Here is a tiny trained network, its code and every weight. The questions are about switching its units off for an input and a class, where a switched-off unit gives its printed mean instead of its output.

import numpy as np


def w(rows, s, z=0):
    codes = np.array(rows[::2]) - 128.0
    scale = np.full(codes.shape[1], s)
    scale[-1] = z or s
    return codes * scale


def f(y):
    return np.maximum(y, 0)


def log_softmax(a):
    a = a - a.max(-1, keepdims=True)
    return a - np.log(np.exp(a).sum(-1, keepdims=True))


def net(x, mask):
    res = np.array(x, float).reshape(1, 7) / 4 @ E
    y = f(res @ A[0][:, :-1].T + A[0][:, -1])
    res = res + np.where(mask, y, B[0][:, -1]) @ B[0][:, :-1]
    return log_softmax(res[-1] @ U[:, :-1].T + U[:, -1])


A, B = {}, {}
E = w([
[119,134,128,133,136,133,125,131,125],'x0',
[121,139,126,123,132,129,128,137,133],'x1',
[169,203,71,97,106,126,39,199,198],'x2',
[134,112,123,136,120,138,131,131,141],'x3',
[222,142,143,230,146,231,125,189,23],'x4',
[183,128,227,67,182,206,81,72,197],'x5',
[113,222,156,93,3,203,213,110,142],'x6',
],0.005)
A[0] = w([
[68,31,232,172,164,129,244,15,53,252],'n1',
[51,101,39,192,78,63,155,194,95,138],'n2',
[67,140,2,180,72,42,167,187,66,92],'n3',
[219,124,140,211,130,216,136,194,41,115],'n4',
[79,137,29,179,71,34,165,190,65,84],'n5',
[129,191,137,108,27,198,204,127,142,87],'n6',
[218,136,138,211,153,226,135,189,29,97],'n7',
[178,144,167,77,168,189,71,110,215,165],'n8',
[9,77,119,34,101,24,142,62,223,136],'n9',
[189,226,47,90,101,116,26,224,207,217],'n10',
[133,202,152,94,28,185,190,138,141,112],'n11',
[157,65,85,167,241,80,36,156,106,65],'n12',
[121,220,151,106,31,172,182,121,125,103],'n13',
[153,129,218,59,171,165,105,66,190,152],'n14',
[111,211,154,115,26,186,166,110,122,77],'n15',
],0.0042,0.0018)
B[0] = w([
[146,150,12,164,10,130,27,71,28,244],'n1',
[195,95,183,29,127,208,162,201,121,223],'n2',
[192,87,223,39,127,225,168,207,98,229],'n3',
[197,187,63,84,212,65,216,56,245,230],'n4',
[191,93,231,36,130,217,171,220,112,220],'n5',
[62,35,173,213,211,50,62,127,189,205],'n6',
[192,210,56,109,202,74,222,55,251,232],'n7',
[168,108,161,82,84,191,109,183,65,205],'n8',
[208,227,45,55,165,121,222,76,217,247],'n9',
[111,129,62,194,24,119,4,76,30,253],'n10',
[76,34,163,200,185,65,82,134,161,209],'n11',
[21,31,215,211,229,41,78,129,211,216],'n12',
[58,39,154,193,204,48,62,130,176,206],'n13',
[182,107,158,38,96,209,148,191,80,196],'n14',
[60,46,170,193,203,30,69,138,198,199],'n15',
],0.0041,0.0043)
U = w([
[141,114,103,134,118,119,120,126,137,254],'0',
[42,31,219,210,204,24,84,137,184,36],'1',
[182,253,23,88,172,92,223,81,215,40],'2',
[175,92,249,41,105,249,148,200,79,50],'3',
[109,150,104,143,109,116,118,127,108,181],'4',
[111,154,107,147,100,135,113,118,104,152],'5',
[118,143,21,166,29,121,51,92,46,113],'6',
],0.0062,0.0034)

Each question gives the input, the list of numbers given to net, and the class t.
The units are the neurons (one row each of A and B). Each row of codes is followed by its name. A weight is (code - 128) times the scale printed after its matrix; where a second scale follows, it is the last column's (A, B and U).
mask holds one flag per neuron, in row order. A switched-off neuron (its flag False) gives its mean, the last column of its row in B, instead of its output. The means were averaged over made-up inputs and are rounded, as every weight is.
A unit's drop is (log p(t) with every unit on - log p(t) with that unit switched off) / (log p(t) with every unit on - log p(t) with every unit switched off).
The circuit of an input: a set's keep is (log p(t) with only the set's units on - log p(t) with every unit switched off) / (log p(t) with every unit on - log p(t) with every unit switched off). Starting from the 12 units with the biggest drops (on a tie, the unit counted first), units are removed one at a time, each time the one whose removal leaves the highest keep (on an exact tie, the one counted first), for as long as the keep stays at least 0.8.
circuit, biggest first: the units of the circuit, biggest drop first
k most important neurons: the k neurons with the biggest drops, biggest first
drop of u: that unit's drop, to one decimal
input [4,-4,-1,-1,6,-5,-2], class 2: circuit, biggest first => (n7, n4)
input [-5,-4,2,7,8,-2,6], class 2: circuit, biggest first => (n7)
input [-5,-1,-2,2,8,-5,-1], class 2: circuit, biggest first => (n7, n4)
input [2,7,8,6,-4,-8,2], class 3: circuit, biggest first => (n3, n5)
input [4,-2,5,-5,-5,-8,5], class 3: 2 most important neurons => (n3, n5)
input [-4,-8,-7,7,8,-3,-7], class 2: 2 most important neurons => (n7, n4)
input [3,-6,6,3,-4,-8,1], class 3: circuit, biggest first => (n3, n5, n2)
input [3,-1,-5,1,-6,3,-2], class 2: 2 most important neurons => (n9, n10)
input [-5,-3,7,-3,1,6,4], class 6: drop of n13 => 0.0
input [0,-3,-6,2,-1,0,2], class 6: drop of n12 => 0.1
input [0,-6,8,-1,2,-7,8], class 1: drop of n11 => 0.2
